Below is a small trained network, with its code and all its weights. Each question gives an input and a class and asks what happens when units are switched off, that is, made to give their printed mean instead of their output.

import numpy as np


def w(rows, s, z=0):
    codes = np.array(rows[::2]) - 128.0
    scale = np.full(codes.shape[1], s)
    scale[-1] = z or s
    return codes * scale


def f(y):
    return y / 2 * (1 + np.tanh(0.7978845608 * (y + 0.044715 * y**3)))


def log_softmax(a):
    a = a - a.max(-1, keepdims=True)
    return a - np.log(np.exp(a).sum(-1, keepdims=True))


def net(x, mask):
    res = np.array(x, float).reshape(1, 8) / 4 @ E
    y = f(res @ A[0][:, :-1].T + A[0][:, -1])
    res = res + np.where(mask, y, B[0][:, -1]) @ B[0][:, :-1]
    return log_softmax(res[-1] @ U[:, :-1].T + U[:, -1])


A, B = {}, {}
E = w([
[130,133,136,129,115,157,131,129,134,183,119,176],'x0',
[99,127,129,113,156,152,157,126,134,123,112,136],'x1',
[105,248,61,125,176,49,66,133,211,105,101,168],'x2',
[198,184,75,97,31,186,220,23,176,126,36,67],'x3',
[176,65,216,75,141,145,35,61,185,43,63,187],'x4',
[127,127,121,131,152,144,138,118,137,121,137,126],'x5',
[117,111,114,123,109,116,138,121,131,154,118,163],'x6',
[67,155,138,250,114,143,96,6,46,100,87,154],'x7',
],0.011)
A[0] = w([
[60,184,59,170,133,107,177,166,39,192,203,95,91],'n0',
[104,187,80,130,134,110,199,120,105,197,202,85,91],'n1',
[193,100,97,8,136,122,134,216,209,160,178,97,89],'n2',
[140,8,176,113,99,191,164,136,31,144,139,81,121],'n3',
[181,62,225,73,160,117,65,54,166,41,105,230,87],'n4',
[188,168,66,98,79,175,145,57,157,160,29,45,120],'n5',
[159,16,181,142,88,177,150,136,73,153,163,94,93],'n6',
[53,177,125,219,106,145,78,42,41,98,106,142,77],'n7',
[33,55,193,160,254,77,20,222,63,163,211,191,119],'n8',
[103,244,73,116,194,64,70,127,178,130,85,174,105],'n9',
[127,234,121,137,129,83,87,168,191,128,105,147,109],'n10',
[114,130,143,107,109,137,103,122,150,123,120,133,2],'n11',
],0.0086,0.0078)
B[0] = w([
[138,128,231,65,178,65,45,133,145,207,88,88,193],'n0',
[147,144,149,76,201,61,78,150,147,135,91,118,171],'n1',
[67,69,178,241,120,174,162,191,2,76,61,231,198],'n2',
[55,184,95,138,102,151,94,114,190,112,249,110,194],'n3',
[134,188,186,94,182,76,18,193,130,218,81,81,214],'n4',
[217,139,76,83,123,134,200,95,154,109,87,96,199],'n5',
[51,143,108,134,97,143,120,96,171,123,175,131,182],'n6',
[143,40,168,240,187,158,205,190,48,91,140,224,188],'n7',
[212,127,55,50,44,147,212,82,122,94,68,105,255],'n8',
[30,115,61,135,91,176,102,120,186,121,222,105,195],'n9',
[104,147,67,178,133,167,98,97,180,118,199,145,176],'n10',
[115,163,114,109,134,123,131,180,83,146,138,119,126],'n11',
],0.0094,0.027)
U = w([
[215,137,104,99,76,130,210,87,127,112,115,106,232],'0',
[34,143,120,156,108,136,126,108,171,126,249,121,212],'1',
[131,144,218,115,179,85,80,150,131,179,110,101,44],'2',
[102,90,189,224,139,137,189,163,48,100,130,194,2],'3',
],0.015,0.0026)

Each question gives the input, the list of numbers given to net, and the class t.
The units are the neurons (one row each of A and B). Each row of codes is followed by its name. A weight is (code - 128) times the scale printed after its matrix; where a second scale follows, it is the last column's (A, B and U).
mask holds one flag per neuron, in row order. A switched-off neuron (its flag False) gives its mean, the last column of its row in B, instead of its output. The means were averaged over made-up inputs and are rounded, as every weight is.
A unit's drop is (log p(t) with every unit on - log p(t) with that unit switched off) / (log p(t) with every unit on - log p(t) with every unit switched off).
The circuit of an input: a set's keep is (log p(t) with only the set's units on - log p(t) with every unit switched off) / (log p(t) with every unit on - log p(t) with every unit switched off). Starting from all 12 units, units are removed one at a time, each time the one whose removal leaves the highest keep (on an exact tie, the one counted first), for as long as the keep stays at least 0.8.
circuit, biggest first: the units of the circuit, biggest drop first
k most important neurons: the k neurons with the biggest drops, biggest first
drop of u: that unit's drop, to one decimal
input [7,-2,2,-4,-1,-7,-7,-3], class 0: 2 most important neurons	n8; n7
input [-7,1,5,0,-7,2,8,-4], class 2: circuit, biggest first	n0
input [8,-6,-4,4,-5,-8,-4,-7], class 3: 2 most important neurons	n2; n8
input [0,-6,-7,1,-6,-4,-7,-3], class 1: 2 most important neurons	n3; n6
input [-7,0,-3,-3,-6,-3,4,-7], class 3: 2 most important neurons	n2; n4
input [-1,2,-2,5,7,-3,-7,-3], class 2: 2 most important neurons	n4; n8
input [1,0,-8,-8,7,-4,2,6], class 0: 2 most important neurons	n8; n9
input [8,-6,-5,0,-6,-4,-6,5], class 2: 4 most important neurons	n0; n9; n1; n2
input [1,2,5,3,0,-6,0,4], class 1: 2 most important neurons	n8; n2
input [-7,-6,8,6,-3,8,-6,-5], class 1: 3 most important neurons	n8; n9; n10
input [0,5,2,7,-8,8,4,3], class 2: 3 most important neurons	n0; n8; n1
input [-6,7,-7,5,-3,-8,8,0], class 1: 2 most important neurons	n3; n8
input [-4,4,-6,3,1,-7,-2,-1], class 1: 2 most important neurons	n8; n3
input [5,-2,6,3,3,4,-8,5], class 1: most important neuron	n9
input [6,6,6,4,3,-6,-6,0], class 1: drop of n9	0.6
input [5,-2,6,-1,-1,-5,-8,8], class 3: drop of n5	0.0
input [-7,-5,-5,-5,-8,-4,4,-7], class 2: drop of n1	0.7
